Here is a tiny trained network, its code and every weight. The questions are about switching its units off for an input and a class, where a switched-off unit gives its printed mean instead of its output.

import numpy as np


def w(rows, s, z=0):
    codes = np.array(rows[::2]) - 128.0
    scale = np.full(codes.shape[1], s)
    scale[-1] = z or s
    return codes * scale


def f(y):
    return y / 2 * (1 + np.tanh(0.7978845608 * (y + 0.044715 * y**3)))


def log_softmax(a):
    a = a - a.max(-1, keepdims=True)
    return a - np.log(np.exp(a).sum(-1, keepdims=True))


def net(x, mask):
    res = np.array(x, float).reshape(1, 4) / 4 @ E
    y = f(res @ A[0][:, :-1].T + A[0][:, -1])
    res = res + np.where(mask, y, B[0][:, -1]) @ B[0][:, :-1]
    return log_softmax(res[-1] @ U[:, :-1].T + U[:, -1])


A, B = {}, {}
E = w([
[169,191,181,254,168,127],'x0',
[32,69,139,221,73,185],'x1',
[74,245,205,68,27,139],'x2',
[218,71,229,98,86,181],'x3',
],0.009)
A[0] = w([
[108,208,71,203,152,101,115],'N0',
[84,180,55,123,163,121,49],'N1',
[253,192,155,91,196,15,123],'N2',
[69,101,144,162,120,192,116],'N3',
[183,45,128,163,161,137,94],'N4',
[177,127,143,116,118,183,17],'N5',
[116,222,192,145,75,96,120],'N6',
[190,103,47,210,134,117,168],'N7',
[145,199,186,200,101,86,240],'N8',
[165,90,120,168,188,149,82],'N9',
[192,119,220,171,145,157,176],'N10',
[60,102,157,203,134,182,143],'N11',
[183,185,106,206,120,166,156],'N12',
[174,171,160,203,131,107,2],'N13',
[175,99,172,116,111,183,74],'N14',
[185,116,219,126,130,169,133],'N15',
[152,20,91,112,146,70,107],'N16',
[164,56,92,145,136,55,38],'N17',
[154,78,139,115,77,165,71],'N18',
[63,71,110,57,121,107,8],'N19',
[92,54,73,29,66,161,156],'N20',
[112,253,176,102,136,226,104],'N21',
[122,72,117,57,96,109,69],'N22',
[108,90,95,72,117,147,17],'N23',
[176,112,60,161,158,159,73],'N24',
[156,75,134,192,203,112,133],'N25',
[68,91,136,153,134,183,33],'N26',
[148,179,180,226,178,129,86],'N27',
[172,100,169,119,121,207,113],'N28',
[190,78,153,111,69,150,70],'N29',
[100,78,129,193,41,127,68],'N30',
[199,199,136,95,177,94,5],'N31',
[35,189,32,151,123,99,135],'N32',
[64,172,142,70,25,104,126],'N33',
[75,92,150,206,112,171,52],'N34',
[49,156,112,133,179,64,68],'N35',
],0.011,0.0061)
B[0] = w([
[127,88,171,176,176,103,216],'N0',
[165,130,174,189,126,91,178],'N1',
[155,119,63,75,79,67,254],'N2',
[176,147,95,84,90,89,175],'N3',
[126,144,120,156,114,158,190],'N4',
[162,195,183,159,149,121,137],'N5',
[91,157,111,175,79,189,211],'N6',
[94,129,102,153,108,166,221],'N7',
[75,117,81,113,143,148,230],'N8',
[123,180,123,140,94,169,180],'N9',
[97,97,114,158,180,102,206],'N10',
[153,135,73,71,99,66,203],'N11',
[98,128,104,66,195,147,194],'N12',
[84,246,211,79,179,120,166],'N13',
[166,105,185,205,138,100,165],'N14',
[129,107,132,189,146,104,194],'N15',
[96,157,111,124,84,169,200],'N16',
[127,177,135,152,105,149,170],'N17',
[156,134,111,153,157,94,157],'N18',
[103,202,193,96,184,130,165],'N19',
[40,144,90,108,195,130,229],'N20',
[116,151,113,168,77,174,208],'N21',
[106,162,114,125,158,120,173],'N22',
[112,235,189,94,182,135,150],'N23',
[144,175,145,160,86,170,173],'N24',
[114,140,114,141,85,189,213],'N25',
[153,177,150,96,111,108,154],'N26',
[49,161,141,60,191,114,210],'N27',
[175,70,164,182,154,109,174],'N28',
[155,118,163,194,160,113,171],'N29',
[192,161,108,88,97,94,172],'N30',
[166,169,121,80,95,92,181],'N31',
[165,68,172,190,148,96,230],'N32',
[108,147,95,155,94,167,219],'N33',
[171,175,123,69,99,90,182],'N34',
[160,113,196,208,123,99,182],'N35',
],0.012,0.013)
U = w([
[97,134,115,151,77,210,84],'0',
[60,132,125,79,241,114,120],'1',
[153,86,149,194,181,68,103],'2',
[175,125,101,44,78,49,103],'3',
[65,8,56,112,136,142,254],'4',
[152,62,196,88,140,147,95],'5',
],0.014,0.012)

Each question gives the input, the list of numbers given to net, and the class t.
The units are the neurons (one row each of A and B). Each row of codes is followed by its name. A weight is (code - 128) times the scale printed after its matrix; where a second scale follows, it is the last column's (A, B and U).
mask holds one flag per neuron, in row order. A switched-off neuron (its flag False) gives its mean, the last column of its row in B, instead of its output. The means were averaged over made-up inputs and are rounded, as every weight is.
A unit's drop is (log p(t) with every unit on - log p(t) with that unit switched off) / (log p(t) with every unit on - log p(t) with every unit switched off).
The circuit of an input: a set's keep is (log p(t) with only the set's units on - log p(t) with every unit switched off) / (log p(t) with every unit on - log p(t) with every unit switched off). Starting from the 12 units with the biggest drops (on a tie, the unit counted first), units are removed one at a time, each time the one whose removal leaves the highest keep (on an exact tie, the one counted first), for as long as the keep stays at least 0.8.
units of the circuit, in order: the units of the circuit, biggest drop first
top k neurons: the k neurons with the biggest drops, biggest first
drop when u is switched off: that unit's drop, to one decimal
input [-1,-7,8,6], class 0: top 2 neurons : [N6 N21]
input [-5,5,-7,7], class 0: units of the circuit, in order : [N16]
input [0,0,-3,3], class 4: top 2 neurons : [N6 N21]
input [3,-8,2,-8], class 2: top 4 neurons : [N0 N32 N35 N1]
input [-3,8,7,-5], class 3: top 3 neurons : [N11 N3 N30]
input [-6,4,4,-6], class 1: top 2 neurons : [N20 N19]
input [4,7,-5,-2], class 3: top 2 neurons : [N11 N34]
input [5,-6,3,4], class 3: top 2 neurons : [N2 N31]
input [3,6,-6,2], class 0: top 3 neurons : [N25 N2 N7]
input [-5,-4,-6,-7], class 2: top 2 neurons : [N32 N1]
input [-3,-4,-4,5], class 2: top 2 neurons : [N8 N29]
input [-2,3,1,-3], class 4: drop when N6 is switched off : -0.2
input [5,5,1,-7], class 2: drop when N35 is switched off : 0.1
input [0,0,-3,-7], class 2: drop when N32 is switched off : 0.0
input [-8,4,5,8], class 1: units of the circuit, in order : [N20]
